array([[3361, 4206, 6776, 6542, 5972, 4334, 3397, 4085, 3818, 6956, 5270,
        3398, 7262, 6305, 6971, 6386],
       [6157, 3893, 7053, 9059, 3271, 3712, 5576, 7300, 3217, 6579, 4393,
        3131, 4532, 3635, 6406, 3454],
       [3963, 7440, 6263, 7266, 4210, 7562, 3608, 4603, 5921, 6873, 3907,
        5248, 5962, 6398, 6524, 4687],
       [3490, 6701, 6331, 4882, 7642, 6778, 2736, 3205, 7277, 6628, 6272,
        6296, 7799, 8014, 7259, 8408],
       [5690, 3785, 7402, 4253, 6227, 3709, 7711, 5042, 4016, 6374, 7037,
        4377, 5748, 4924, 7060, 5843],
       [5212, 4293, 5431, 6720, 7160, 3938, 5275, 5930, 4607, 5510, 6938,
        4174, 7321, 5833, 6384, 8466],
       [4723, 3708, 7186, 3638, 5648, 3925, 7011, 3598, 3706, 5979, 6209,
        4357, 5201, 4657, 7054, 4909],
       [5117, 6806, 6091, 4051, 3837, 7444, 5623, 4639, 6660, 6256, 3885,
        7153, 4477, 5716, 5636, 2468]]) value 4687

array([[ 115,   50,   14,  186, -103,   64,  106,  231,  213, -189, -263,
         101],
       [-127,  234, -192,  -82,  280,   52,  378,   50, -181,  -49,  138,
          87],
       [-393,   44, -318,  430,  -87,  161,  582,    6,  354,  540, -304,
        -244],
       [ 107,   38,   24,  190, -111,   58,   50,  201,  236, -152, -271,
          92],
       [ -42,  230, -178,  175,   52,  115,  418,  242,  147, -194, -275,
         132],
       [-560,   94, -392,  271,  164,  116,  675, -142,   96,  672,  -41,
        -289],
       [ -69,  265, -211,   21,  215,   86,  423,  163,  -55, -192,  -30,
         156]]) value -244

array([[2, 2, 5, 6, 4, 6, 5, 3],
       [3, 5, 3, 2, 4, 3, 2, 3],
       [7, 6, 4, 4, 6, 4, 7, 6],
       [7, 6, 7, 2, 5, 2, 7, 5],
       [3, 4, 3, 4, 4, 4, 5, 2],
       [6, 4, 4, 6, 5, 2, 3, 7],
       [4, 5, 4, 3, 3, 6, 5, 2]]) value 6

array([[4440, 6029, 5825, 3643, 3834, 6001, 4960, 7068, 4661, 6144, 4946,
        4581, 8149, 4205, 4758, 9295],
       [6793, 6174, 7278, 6294, 6631, 6412, 7079, 5921, 6768, 6723, 7053,
        6306, 7917, 6907, 6406, 6395],
       [6622, 7247, 4475, 7434, 6376, 8113, 6153, 8198, 5632, 4067, 5110,
        6374, 4234, 7039, 7133, 2913],
       [7081, 5956, 5238, 6611, 8044, 6237, 6507, 6386, 5893, 5528, 6000,
        6717, 2423, 6215, 6992, 2026],
       [6308, 7645, 7474, 5059, 6082, 6735, 6698, 7691, 6372, 6092, 6791,
        6642, 7292, 6105, 6484, 6898]]) value 2913

array([[ 356,  441,  310,  328, -498,  -72],
       [  36,  801,  593,  565, -526,   82],
       [ 513,  579,  332,  386, -611, -132],
       [ -33,  638,  581,  566, -413,   -2],
       [ 709,  323,  674,  421,  325,  -75],
       [ 431,  755,  -16,  -70,  441,   -4],
       [ 428,  383,  142,  459, -596,  366]]) value -132
---
[-4.96  0.00  4.15  2.39  5.02 -0.21 -5.24] Answer: -5.24
[-2.78 -1.00 -6.68  0.87] Answer: 0.87
[ 0.39  3.36  3.14 -0.97  5.29 -3.02] Answer: -3.02
[ 4.19 -3.68 -5.14  2.79  4.57] Answer: 4.57
[-6.31 -2.92  0.31  0.95] Answer: 0.95
[-5.12 -1.84  3.82  0.74] Answer: 0.74
[ 0.46 -2.46  1.94  4.78  2.08] Answer: 2.08
